Here is a tiny trained network, its code and every weight. The questions are about switching its units off for an input and a class, where a switched-off unit gives its printed mean instead of its output.

import numpy as np


def w(rows, s, z=0):
    codes = np.array(rows[::2]) - 128.0
    scale = np.full(codes.shape[1], s)
    scale[-1] = z or s
    return codes * scale


def f(y):
    return np.maximum(y, 0)


def log_softmax(a):
    a = a - a.max(-1, keepdims=True)
    return a - np.log(np.exp(a).sum(-1, keepdims=True))


def net(x, mask):
    res = np.array(x, float).reshape(1, 8) / 4 @ E
    y = f(res @ A[0][:, :-1].T + A[0][:, -1])
    res = res + np.where(mask, y, B[0][:, -1]) @ B[0][:, :-1]
    return log_softmax(res[-1] @ U[:, :-1].T + U[:, -1])


A, B = {}, {}
E = w([
[172,220,102,84,170,62,88,32,181,168,162],'x0',
[149,139,92,131,121,106,202,152,153,194,133],'x1',
[116,147,65,117,211,96,131,165,122,144,76],'x2',
[191,186,144,144,140,184,114,127,111,81,200],'x3',
[122,137,182,181,82,123,106,113,212,185,204],'x4',
[78,181,157,196,93,89,133,207,125,157,207],'x5',
[177,171,91,82,75,117,125,156,126,172,146],'x6',
[89,79,145,162,251,161,57,163,114,153,154],'x7',
],0.011)
A[0] = w([
[172,63,33,87,181,202,87,122,73,78,62,156],'n1',
[29,62,159,199,102,130,78,239,121,107,112,142],'n2',
[202,74,122,79,151,189,205,132,192,146,94,118],'n3',
[132,150,109,149,66,164,143,140,77,29,101,174],'n4',
[137,51,111,128,173,91,133,72,165,158,57,161],'n5',
[125,174,38,132,125,65,200,160,126,222,61,126],'n6',
[95,60,95,121,154,100,100,2,212,86,34,178],'n7',
[143,173,159,86,91,127,216,44,168,46,153,151],'n8',
[114,146,206,146,130,196,54,88,141,112,136,184],'n9',
[67,12,159,199,119,154,138,177,69,105,162,105],'n10',
[195,151,125,40,144,141,166,75,137,167,155,78],'n11',
[129,113,128,55,166,193,140,119,31,47,60,166],'n12',
[25,64,185,138,149,173,144,226,115,116,126,150],'n13',
[94,200,123,111,150,42,104,70,125,168,156,254],'n14',
[117,126,65,55,147,172,96,136,16,30,74,128],'n15',
],0.0088,0.0058)
B[0] = w([
[159,148,141,174,129,106,25,152,153,67,82,251],'n1',
[71,116,126,122,134,220,167,149,128,193,144,235],'n2',
[156,138,93,104,198,123,104,142,94,115,146,176],'n3',
[121,120,116,103,71,107,94,96,154,174,167,197],'n4',
[119,114,123,58,158,162,126,164,151,76,174,206],'n5',
[126,49,104,122,145,254,247,186,64,166,75,219],'n6',
[89,198,110,17,241,141,161,136,135,85,195,236],'n7',
[119,111,148,170,68,166,78,62,109,200,161,195],'n8',
[115,113,57,76,169,156,171,136,74,85,135,198],'n9',
[77,85,149,192,155,225,208,150,79,142,196,224],'n10',
[166,93,51,149,118,181,138,150,59,176,124,179],'n11',
[190,71,83,201,124,66,101,95,127,138,81,244],'n12',
[172,89,135,207,196,181,186,129,77,200,163,231],'n13',
[80,87,146,133,171,124,102,135,83,145,211,223],'n14',
[196,126,163,132,158,69,88,97,153,167,32,243],'n15',
],0.0087,0.017)
U = w([
[145,107,97,161,169,172,183,162,73,137,143,149],'0',
[164,127,114,137,140,121,121,174,125,65,79,64],'1',
[167,133,139,217,133,103,70,105,111,118,137,143],'2',
[101,195,127,107,159,138,115,168,116,82,187,180],'3',
[116,132,170,195,10,165,171,124,147,106,153,1],'4',
],0.012,0.0041)

Each question gives the input, the list of numbers given to net, and the class t.
The units are the neurons (one row each of A and B). Each row of codes is followed by its name. A weight is (code - 128) times the scale printed after its matrix; where a second scale follows, it is the last column's (A, B and U).
mask holds one flag per neuron, in row order. A switched-off neuron (its flag False) gives its mean, the last column of its row in B, instead of its output. The means were averaged over made-up inputs and are rounded, as every weight is.
A unit's drop is (log p(t) with every unit on - log p(t) with that unit switched off) / (log p(t) with every unit on - log p(t) with every unit switched off).
The circuit of an input: a set's keep is (log p(t) with only the set's units on - log p(t) with every unit switched off) / (log p(t) with every unit on - log p(t) with every unit switched off). Starting from the 12 units with the biggest drops (on a tie, the unit counted first), units are removed one at a time, each time the one whose removal leaves the highest keep (on an exact tie, the one counted first), for as long as the keep stays at least 0.8.
circuit, biggest first: the units of the circuit, biggest drop first
unit that matters most: the unit with the biggest drop
top k neurons: the k neurons with the biggest drops, biggest first
drop of u: that unit's drop, to one decimal
input [2,6,4,6,8,-7,-5,-1], class 3: circuit, biggest first -> (n6; n13; n12)
input [5,0,-3,4,3,-1,7,8], class 3: circuit, biggest first -> (n6; n13)
input [7,-4,-3,-8,2,8,3,1], class 3: circuit, biggest first -> (n13; n12)
input [-7,3,-5,-6,4,7,5,-8], class 4: circuit, biggest first -> (n7)
input [5,2,-1,-5,3,-1,-8,8], class 3: circuit, biggest first -> (n7; n6)
input [6,6,-5,8,0,5,-2,-4], class 4: circuit, biggest first -> (n8; n7)
input [8,7,-4,1,4,6,-7,1], class 2: top 2 neurons -> (n7; n6)
input [7,-2,5,-7,-6,-7,-8,-1], class 1: top 2 neurons -> (n12; n15)
input [3,-7,-3,2,1,6,3,-3], class 3: top 3 neurons -> (n12; n15; n9)
input [-2,-2,-5,-5,-1,7,-3,-4], class 4: top 2 neurons -> (n7; n6)
input [3,-6,5,-3,0,-7,-1,3], class 1: drop of n15 -> 0.2
input [0,-8,4,6,-5,3,-1,7], class 2: drop of n15 -> 0.2
input [8,-8,5,-5,8,-5,4,-2], class 3: drop of n3 -> 0.0
input [-2,1,-2,-2,-8,-1,2,-3], class 1: drop of n14 -> 0.1
input [5,3,-5,0,-8,-4,1,-4], class 2: unit that matters most -> n8
